Here is a tiny trained network, its code and every weight. The questions are about switching its units off for an input and a target symbol, where a switched-off unit gives its printed mean instead of its output.

import numpy as np


def w(rows, s, z=0):
    codes = np.array(rows[::2]) - 128.0
    scale = np.full(codes.shape[1], s)
    scale[-1] = z or s
    return codes * scale


def f(y):
    return y / 2 * (1 + np.tanh(0.7978845608 * (y + 0.044715 * y**3)))


def softmax(a):
    e = np.exp(a - a.max(-1, keepdims=True))
    return e / e.sum(-1, keepdims=True)


def log_softmax(a):
    a = a - a.max(-1, keepdims=True)
    return a - np.log(np.exp(a).sum(-1, keepdims=True))


def net(x, mask):
    ids = ['γεζηθλμξπφψω'.index(c) for c in x.split()]
    T = len(ids)
    res = E[ids] + P[:T]
    u = 0
    for l in range(3):
        q, k, v = (res @ M[l].T for M in (Q, K, V))
        z = softmax(np.where(np.tri(T) > 0, q @ k.T / 4**0.5, -1e9)) @ v
        res = res + np.where(mask[u], z, O[l][:, -1]) @ O[l][:, :-1]
        u += 1
        y = f(res @ A[l][:, :-1].T + A[l][:, -1])
        res = res + np.where(mask[u : u + 8], y, B[l][:, -1]) @ B[l][:, :-1]
        u += 8
    return log_softmax(res[-1] @ U[:, :-1].T + U[:, -1])


Q, K, V, O, A, B = {}, {}, {}, {}, {}, {}
E = w([
[126,88,103],'γ',
[90,221,64],'ε',
[163,170,117],'ζ',
[96,136,120],'η',
[60,99,115],'θ',
[140,189,59],'λ',
[211,172,162],'μ',
[161,176,59],'ξ',
[185,135,120],'π',
[118,31,2],'φ',
[88,75,153],'ψ',
[155,169,144],'ω',
],0.014)
P = w([
[143,34,1],'0',
[159,176,90],'1',
[159,180,93],'2',
[158,177,91],'3',
[158,175,91],'4',
[158,175,88],'5',
[159,176,88],'6',
[156,174,90],'7',
[158,170,89],'8',
[157,173,88],'9',
[155,174,85],'10',
[150,182,87],'11',
[142,180,82],'12',
],0.0075)
Q[0] = w([
[42,64,162],'L0H1',
[54,57,251],'L0H1',
[145,186,2],'L0H1',
[186,157,61],'L0H1',
],0.014)
K[0] = w([
[104,154,213],'L0H1',
[147,197,251],'L0H1',
[96,25,47],'L0H1',
[107,93,5],'L0H1',
],0.012)
V[0] = w([
[159,69,150],'L0H1',
[2,175,55],'L0H1',
[97,210,61],'L0H1',
[100,138,123],'L0H1',
],0.0057)
O[0] = w([
[156,146,94,114],'L0H1',
[3,93,132,254],'L0H1',
[65,64,175,225],'L0H1',
[115,132,131,133],'L0H1',
],0.0067,0.0041)
A[0] = w([
[194,103,103,254],'L0N1',
[60,232,173,88],'L0N2',
[213,233,137,103],'L0N3',
[254,75,123,97],'L0N4',
[161,106,241,169],'L0N5',
[139,134,165,152],'L0N6',
[135,35,27,137],'L0N7',
[219,243,132,122],'L0N8',
],0.0089,0.0052)
B[0] = w([
[146,167,27,252],'L0N1',
[254,105,84,216],'L0N2',
[149,35,138,209],'L0N3',
[210,183,195,129],'L0N4',
[32,143,114,116],'L0N5',
[102,170,129,118],'L0N6',
[138,97,18,232],'L0N7',
[169,18,122,246],'L0N8',
],0.0076,0.0032)
Q[1] = w([
[130,126,85],'L1H1',
[140,53,10],'L1H1',
[96,156,236],'L1H1',
[100,79,188],'L1H1',
],0.012)
K[1] = w([
[100,104,88],'L1H1',
[123,71,2],'L1H1',
[136,160,164],'L1H1',
[179,175,147],'L1H1',
],0.013)
V[1] = w([
[81,254,119],'L1H1',
[36,80,125],'L1H1',
[68,133,104],'L1H1',
[196,244,138],'L1H1',
],0.0083)
O[1] = w([
[2,168,24,61],'L1H1',
[30,25,233,179],'L1H1',
[58,87,140,189],'L1H1',
[131,225,3,12],'L1H1',
],0.0043,0.011)
A[1] = w([
[34,119,190,253],'L1N1',
[51,143,65,238],'L1N2',
[38,63,203,224],'L1N3',
[86,155,215,135],'L1N4',
[160,2,170,156],'L1N5',
[161,199,77,235],'L1N6',
[166,195,202,211],'L1N7',
[162,166,197,151],'L1N8',
],0.0087,0.0055)
B[1] = w([
[191,166,233,215],'L1N1',
[212,66,203,180],'L1N2',
[208,208,197,252],'L1N3',
[113,15,208,147],'L1N4',
[95,254,21,248],'L1N5',
[243,100,201,158],'L1N6',
[184,26,104,139],'L1N7',
[121,71,73,134],'L1N8',
],0.0064,0.012)
Q[2] = w([
[57,227,144],'L2H1',
[199,73,132],'L2H1',
[201,52,93],'L2H1',
[2,212,81],'L2H1',
],0.009)
K[2] = w([
[54,174,175],'L2H1',
[173,85,52],'L2H1',
[172,107,105],'L2H1',
[102,211,246],'L2H1',
],0.014)
V[2] = w([
[204,56,116],'L2H1',
[169,196,92],'L2H1',
[100,6,140],'L2H1',
[179,156,150],'L2H1',
],0.013)
O[2] = w([
[2,87,156,252],'L2H1',
[18,179,97,180],'L2H1',
[203,22,102,116],'L2H1',
[63,142,189,181],'L2H1',
],0.0078,0.022)
A[2] = w([
[112,153,2,255],'L2N1',
[105,214,113,85],'L2N2',
[167,237,215,179],'L2N3',
[119,43,123,181],'L2N4',
[255,39,92,228],'L2N5',
[53,208,107,161],'L2N6',
[142,109,181,147],'L2N7',
[92,31,227,92],'L2N8',
],0.0079,0.0087)
B[2] = w([
[100,171,2,165],'L2N1',
[206,120,214,173],'L2N2',
[189,61,26,231],'L2N3',
[102,94,226,171],'L2N4',
[135,205,229,163],'L2N5',
[204,158,135,249],'L2N6',
[146,127,91,163],'L2N7',
[162,77,82,229],'L2N8',
],0.0084,0.018)
U = w([
[56,84,25,117],'γ',
[193,36,44,140],'ε',
[96,125,105,255],'ζ',
[163,172,89,192],'η',
[231,196,166,71],'θ',
[180,108,225,56],'λ',
[67,106,165,58],'μ',
[89,3,115,22],'ξ',
[131,236,195,129],'π',
[130,128,115,124],'φ',
[147,194,47,138],'ψ',
[105,136,111,237],'ω',
],0.0065,0.0073)

Each question gives the input, a string of symbols that net reads in full, and the target symbol t.
The units are the heads (4 rows each of Q, K, V and O) and the neurons (one row each of A and B). Each row of codes is followed by its name. A weight is (code - 128) times the scale printed after its matrix; where a second scale follows, it is the last column's (O, A, B and U).
mask holds one flag per unit, layer by layer, with each layer's heads first. A switched-off unit (its flag False) gives its mean, the last column of its rows in O or B, instead of its output. The means were averaged over made-up inputs and are rounded, as every weight is.
A unit's drop is (log p(t) with every unit on - log p(t) with that unit switched off) / (log p(t) with every unit on - log p(t) with every unit switched off).
The circuit of an input: a set's keep is (log p(t) with only the set's units on - log p(t) with every unit switched off) / (log p(t) with every unit on - log p(t) with every unit switched off). Starting from the 12 units with the biggest drops (on a tie, the unit counted first), units are removed one at a time, each time the one whose removal leaves the highest keep (on an exact tie, the one counted first), for as long as the keep stays at least 0.8.
circuit, biggest first: the units of the circuit, biggest drop first
most important unit: the unit with the biggest drop
k most important neurons of layer l: the k neurons of layer l with the biggest drops, biggest first
drop of u: that unit's drop, to one decimal
input π ε ε π ψ π ε ψ, target π: most important unit -> L0H1
input π ξ ε λ ω, target π: 2 most important neurons of layer 2 -> [L2N6 L2N2]
input π λ π γ ε μ ε ε ε θ π, target π: circuit, biggest first -> [L0H1 L1H1 L2H1]
input λ θ ξ, target λ: 2 most important neurons of layer 1 -> [L1N5 L1N2]
input π ε φ, target γ: circuit, biggest first -> [L0N7 L2N1]
input θ ω ε θ μ ε ε ε ω π λ μ ω, target θ: circuit, biggest first -> [L2H1 L1N5]
input λ ε π π π ε ε ε ξ γ η ψ, target λ: 4 most important neurons of layer 2 -> [L2N5 L2N3 L2N4 L2N1]
input ε ψ γ λ π ξ π γ γ, target ε: 2 most important neurons of layer 2 -> [L2N3 L2N5]
input ε ψ ζ μ ω μ ε ε ζ, target ε: 2 most important neurons of layer 1 -> [L1N5 L1N3]
input λ ξ π ψ, target λ: 3 most important neurons of layer 0 -> [L0N8 L0N3 L0N7]
input ψ θ ω ψ π ε ω, target ψ: 2 most important neurons of layer 2 -> [L2N1 L2N4]
input ψ η π θ λ, target ψ: 3 most important neurons of layer 0 -> [L0N7 L0N8 L0N3]
input ε ε ζ θ φ θ, target ε: 3 most important neurons of layer 1 -> [L1N5 L1N4 L1N7]
input ε ψ ζ, target ε: most important unit -> L0H1
input θ λ ε θ θ ε λ λ π ω, target θ: 3 most important neurons of layer 0 -> [L0N4 L0N7 L0N2]
input ε ε π ξ ε π ε ε η, target ε: 3 most important neurons of layer 1 -> [L1N5 L1N3 L1N2]
input μ λ ε π θ, target μ: drop of L0H1 -> 0.8
input θ ε λ π π θ λ π γ ξ θ, target θ: drop of L1H1 -> 0.5
input θ θ ζ ε ξ ε ε θ ε π ψ ξ, target θ: drop of L1N5 -> 1.0
input μ λ ζ ω η φ ε ε ξ, target ψ: most important unit -> L0N7
